Here is a tiny trained network, its code and every weight. The questions are about switching its units off for an input and a class, where a switched-off unit gives its printed mean instead of its output.

import numpy as np


def w(rows, s, z=0):
    codes = np.array(rows[::2]) - 128.0
    scale = np.full(codes.shape[1], s)
    scale[-1] = z or s
    return codes * scale


def f(y):
    return y / 2 * (1 + np.tanh(0.7978845608 * (y + 0.044715 * y**3)))


def log_softmax(a):
    a = a - a.max(-1, keepdims=True)
    return a - np.log(np.exp(a).sum(-1, keepdims=True))


def net(x, mask):
    res = np.array(x, float).reshape(1, 3) / 4 @ E
    y = f(res @ A[0][:, :-1].T + A[0][:, -1])
    res = res + np.where(mask, y, B[0][:, -1]) @ B[0][:, :-1]
    return log_softmax(res[-1] @ U[:, :-1].T + U[:, -1])


A, B = {}, {}
E = w([
[206,174,203,10,92,86,62,129,24],'x0',
[165,153,235,48,202,139,91,147,255],'x1',
[77,42,127,103,75,60,146,76,195],'x2',
],0.0084)
A[0] = w([
[218,132,154,90,60,106,107,118,72,113],'neuron 1',
[147,95,251,181,140,172,52,129,168,126],'neuron 2',
[134,128,84,99,28,118,190,143,17,107],'neuron 3',
[98,68,130,109,98,66,69,51,177,67],'neuron 4',
[174,156,173,243,181,143,86,186,96,73],'neuron 5',
[150,121,98,212,81,117,137,111,110,81],'neuron 6',
[90,63,121,71,84,92,140,30,153,132],'neuron 7',
[162,197,195,40,34,112,148,113,83,88],'neuron 8',
[180,64,105,196,96,102,87,84,31,99],'neuron 9',
[158,154,158,109,173,138,50,202,208,71],'neuron 10',
[95,52,170,130,111,97,150,77,96,139],'neuron 11',
[223,89,228,84,184,110,152,122,197,120],'neuron 12',
[208,104,209,116,75,134,138,121,91,88],'neuron 13',
[94,140,231,82,203,76,123,99,10,111],'neuron 14',
[101,122,42,226,211,194,167,153,203,128],'neuron 15',
[138,192,122,160,147,111,126,150,124,253],'neuron 16',
[70,107,51,128,180,198,111,104,178,86],'neuron 17',
[207,194,134,179,183,183,118,190,60,100],'neuron 18',
[60,93,126,31,107,2,146,94,172,87],'neuron 19',
[89,130,43,142,95,84,138,154,76,76],'neuron 20',
[104,158,189,109,96,97,127,132,90,188],'neuron 21',
[227,163,123,97,119,172,166,147,202,149],'neuron 22',
[172,113,150,77,32,78,82,183,67,88],'neuron 23',
[137,117,100,189,79,116,123,111,59,126],'neuron 24',
[119,72,35,190,85,177,78,135,51,121],'neuron 25',
[144,158,91,130,194,199,93,190,81,131],'neuron 26',
[129,90,149,193,179,178,248,149,142,81],'neuron 27',
[83,173,146,31,115,77,112,100,80,94],'neuron 28',
[103,191,175,50,145,101,106,57,75,254],'neuron 29',
[106,253,154,174,210,189,118,98,74,118],'neuron 30',
[115,94,63,144,92,113,95,178,98,219],'neuron 31',
[137,181,112,66,64,98,78,130,57,107],'neuron 32',
[74,98,140,100,81,46,96,2,163,140],'neuron 33',
],0.0078,0.0075)
B[0] = w([
[127,85,199,124,93,195,148,73,108,180],'neuron 1',
[91,124,161,68,196,102,129,203,195,170],'neuron 2',
[57,123,173,123,178,110,62,228,243,194],'neuron 3',
[179,169,116,230,3,88,121,198,136,161],'neuron 4',
[78,177,163,199,4,60,139,121,68,158],'neuron 5',
[45,156,223,158,83,164,141,193,153,159],'neuron 6',
[226,197,70,191,98,47,221,54,81,187],'neuron 7',
[146,76,163,180,63,139,181,93,160,185],'neuron 8',
[124,144,191,71,136,78,72,231,207,176],'neuron 9',
[63,137,195,113,114,91,120,220,162,175],'neuron 10',
[169,184,111,122,132,73,145,91,132,162],'neuron 11',
[97,149,156,53,168,112,65,228,163,201],'neuron 12',
[116,110,240,189,74,189,171,119,143,155],'neuron 13',
[63,48,113,175,130,148,142,134,121,178],'neuron 14',
[117,18,126,154,61,224,162,87,95,246],'neuron 15',
[158,128,11,81,171,131,105,24,156,198],'neuron 16',
[73,90,235,152,17,202,213,101,130,175],'neuron 17',
[204,148,111,210,120,34,141,170,70,191],'neuron 18',
[114,205,130,167,110,40,157,128,103,180],'neuron 19',
[76,130,147,154,93,66,85,182,196,170],'neuron 20',
[83,111,79,89,106,219,104,65,139,170],'neuron 21',
[135,144,101,91,152,79,98,151,186,169],'neuron 22',
[101,45,162,170,16,156,178,114,119,178],'neuron 23',
[120,208,186,88,162,121,30,161,211,180],'neuron 24',
[118,188,151,136,186,102,79,160,166,205],'neuron 25',
[204,142,93,218,115,23,185,48,125,178],'neuron 26',
[97,68,210,160,60,165,131,136,97,177],'neuron 27',
[76,56,181,145,110,92,162,71,144,163],'neuron 28',
[144,104,91,48,166,177,120,87,100,219],'neuron 29',
[177,195,105,186,116,12,212,145,43,183],'neuron 30',
[183,198,55,24,162,250,80,144,187,196],'neuron 31',
[124,73,189,154,119,174,77,105,83,180],'neuron 32',
[183,177,68,175,115,69,120,76,80,194],'neuron 33',
],0.0057,0.012)
U = w([
[67,30,182,159,85,225,152,69,75,86],'0',
[73,185,168,96,163,112,69,189,187,68],'1',
[187,206,95,171,106,21,166,72,24,86],'2',
[154,144,11,57,210,214,111,15,116,254],'3',
],0.011,0.0059)

Each question gives the input, the list of numbers given to net, and the class t.
The units are the neurons (one row each of A and B). Each row of codes is followed by its name. A weight is (code - 128) times the scale printed after its matrix; where a second scale follows, it is the last column's (A, B and U).
mask holds one flag per neuron, in row order. A switched-off neuron (its flag False) gives its mean, the last column of its row in B, instead of its output. The means were averaged over made-up inputs and are rounded, as every weight is.
A unit's drop is (log p(t) with every unit on - log p(t) with that unit switched off) / (log p(t) with every unit on - log p(t) with every unit switched off).
most important unit: the unit with the biggest drop
k most important neurons: the k neurons with the biggest drops, biggest first
drop of u: that unit's drop, to one decimal
input [-8,4,-6], class 0: most important neuron -> neuron 15
input [-8,8,4], class 0: 2 most important neurons -> neuron 15; neuron 17
input [7,-7,5], class 0: 2 most important neurons -> neuron 23; neuron 1
input [6,5,8], class 2: 2 most important neurons -> neuron 19; neuron 7
input [-6,-7,-1], class 1: 2 most important neurons -> neuron 25; neuron 24
input [4,2,-5], class 2: 3 most important neurons -> neuron 18; neuron 15; neuron 30
input [2,-8,8], class 1: 2 most important neurons -> neuron 3; neuron 9
input [-6,-5,8], class 2: 2 most important neurons -> neuron 7; neuron 33
input [8,-8,-2], class 0: 3 most important neurons -> neuron 23; neuron 1; neuron 32
input [-1,-7,-7], class 1: 2 most important neurons -> neuron 3; neuron 24
input [1,3,2], class 3: 2 most important neurons -> neuron 3; neuron 9
input [7,-8,-8], class 1: 3 most important neurons -> neuron 3; neuron 9; neuron 24
input [1,-4,6], class 2: drop of neuron 7 -> 0.2
input [5,-5,2], class 0: most important unit -> neuron 23
input [3,-7,-6], class 1: drop of neuron 3 -> 0.4
input [7,-3,0], class 0: drop of neuron 21 -> 0.0
